Below is a small trained network, with its code and all its weights. Each question gives an input and a target symbol and asks what happens when units are switched off, that is, made to give their printed mean instead of their output.

import numpy as np


def w(rows, s, z=0):
    codes = np.array(rows[::2]) - 128.0
    scale = np.full(codes.shape[1], s)
    scale[-1] = z or s
    return codes * scale


def f(y):
    return np.maximum(y, 0)


def softmax(a):
    e = np.exp(a - a.max(-1, keepdims=True))
    return e / e.sum(-1, keepdims=True)


def log_softmax(a):
    a = a - a.max(-1, keepdims=True)
    return a - np.log(np.exp(a).sum(-1, keepdims=True))


def net(x, mask):
    ids = ['αδηλξτω'.index(c) for c in x.split()]
    T = len(ids)
    res = E[ids] + P[:T]
    q, k, v = (res @ M[0].T for M in (Q, K, V))
    z = softmax(np.where(np.tri(T) > 0, q @ k.T / 3**0.5, -1e9)) @ v
    res = res + np.where(mask[0], z, O[0][:, -1]) @ O[0][:, :-1]
    y = f(res @ A[0][:, :-1].T + A[0][:, -1])
    res = res + np.where(mask[1:9], y, B[0][:, -1]) @ B[0][:, :-1]
    return log_softmax(res[-1] @ U[:, :-1].T + U[:, -1])


Q, K, V, O, A, B = {}, {}, {}, {}, {}, {}
E = w([
[45,161,238],'α',
[122,56,105],'δ',
[59,195,105],'η',
[113,5,26],'λ',
[104,205,201],'ξ',
[170,58,173],'τ',
[119,32,1],'ω',
],0.0075)
P = w([
[73,58,245],'0',
[190,136,107],'1',
[92,48,63],'2',
[200,141,77],'3',
[84,76,85],'4',
[191,141,78],'5',
[84,83,91],'6',
[173,152,83],'7',
[91,95,113],'8',
[188,139,98],'9',
[86,110,121],'10',
],0.013)
Q[0] = w([
[255,202,135],'head 0',
[111,33,103],'head 0',
[67,65,114],'head 0',
],0.014)
K[0] = w([
[168,203,5],'head 0',
[42,116,147],'head 0',
[79,137,250],'head 0',
],0.012)
V[0] = w([
[232,2,184],'head 0',
[41,172,94],'head 0',
[202,170,161],'head 0',
],0.011)
O[0] = w([
[228,1,253,255],'head 0',
[14,156,24,86],'head 0',
[247,182,148,98],'head 0',
],0.0073,0.0087)
A[0] = w([
[144,201,32,153],'neuron 0',
[101,146,168,166],'neuron 1',
[1,43,100,144],'neuron 2',
[7,91,81,2],'neuron 3',
[137,88,20,59],'neuron 4',
[58,108,200,105],'neuron 5',
[159,78,62,76],'neuron 6',
[217,189,110,169],'neuron 7',
],0.0086,0.0076)
B[0] = w([
[127,45,96,164],'neuron 0',
[121,117,182,171],'neuron 1',
[235,246,142,253],'neuron 2',
[103,219,94,152],'neuron 3',
[52,88,191,149],'neuron 4',
[101,150,2,225],'neuron 5',
[51,104,148,165],'neuron 6',
[127,188,62,212],'neuron 7',
],0.0096,0.0058)
U = w([
[164,155,111,141],'α',
[141,101,150,110],'δ',
[190,225,152,97],'η',
[175,159,198,110],'λ',
[144,145,177,187],'ξ',
[106,60,205,139],'τ',
[254,149,124,1],'ω',
],0.0092,0.0049)

Each question gives the input, a string of symbols that net reads in full, and the target symbol t.
The units are the heads (3 rows each of Q, K, V and O) and the neurons (one row each of A and B). Each row of codes is followed by its name. A weight is (code - 128) times the scale printed after its matrix; where a second scale follows, it is the last column's (O, A, B and U).
mask holds one flag per unit, heads first, then neurons. A switched-off unit (its flag False) gives its mean, the last column of its rows in O or B, instead of its output. The means were averaged over made-up inputs and are rounded, as every weight is.
A unit's drop is (log p(t) with every unit on - log p(t) with that unit switched off) / (log p(t) with every unit on - log p(t) with every unit switched off).
The circuit of an input: a set's keep is (log p(t) with only the set's units on - log p(t) with every unit switched off) / (log p(t) with every unit on - log p(t) with every unit switched off). Starting from all 9 units, units are removed one at a time, each time the one whose removal leaves the highest keep (on an exact tie, the one counted first), for as long as the keep stays at least 0.8.
circuit, biggest first: the units of the circuit, biggest drop first
k most important neurons: the k neurons with the biggest drops, biggest first
drop when u is switched off: that unit's drop, to one decimal
input τ α ω, target τ: circuit, biggest first	head 0; neuron 6
input ξ η η η τ η ξ ξ, target α: circuit, biggest first	head 0; neuron 0
input τ ξ δ λ, target τ: circuit, biggest first	neuron 2; neuron 6; neuron 5
input τ τ λ δ η η τ λ ω τ ξ, target τ: circuit, biggest first	neuron 2; head 0
input η α δ, target η: circuit, biggest first	neuron 2; head 0
input τ ξ τ τ λ ω ξ, target τ: circuit, biggest first	head 0; neuron 2
input ξ α τ λ, target τ: circuit, biggest first	neuron 2; neuron 6
input η ω δ τ δ λ ξ τ τ, target η: 2 most important neurons	neuron 2; neuron 3
input τ τ τ δ η, target τ: drop when neuron 2 is switched off	0.4
input τ τ τ ω ξ τ ξ η δ, target τ: drop when head 0 is switched off	1.3
input η η η τ λ τ τ ξ τ τ τ, target η: drop when head 0 is switched off	1.2
input η τ ξ η ξ, target η: drop when head 0 is switched off	1.1
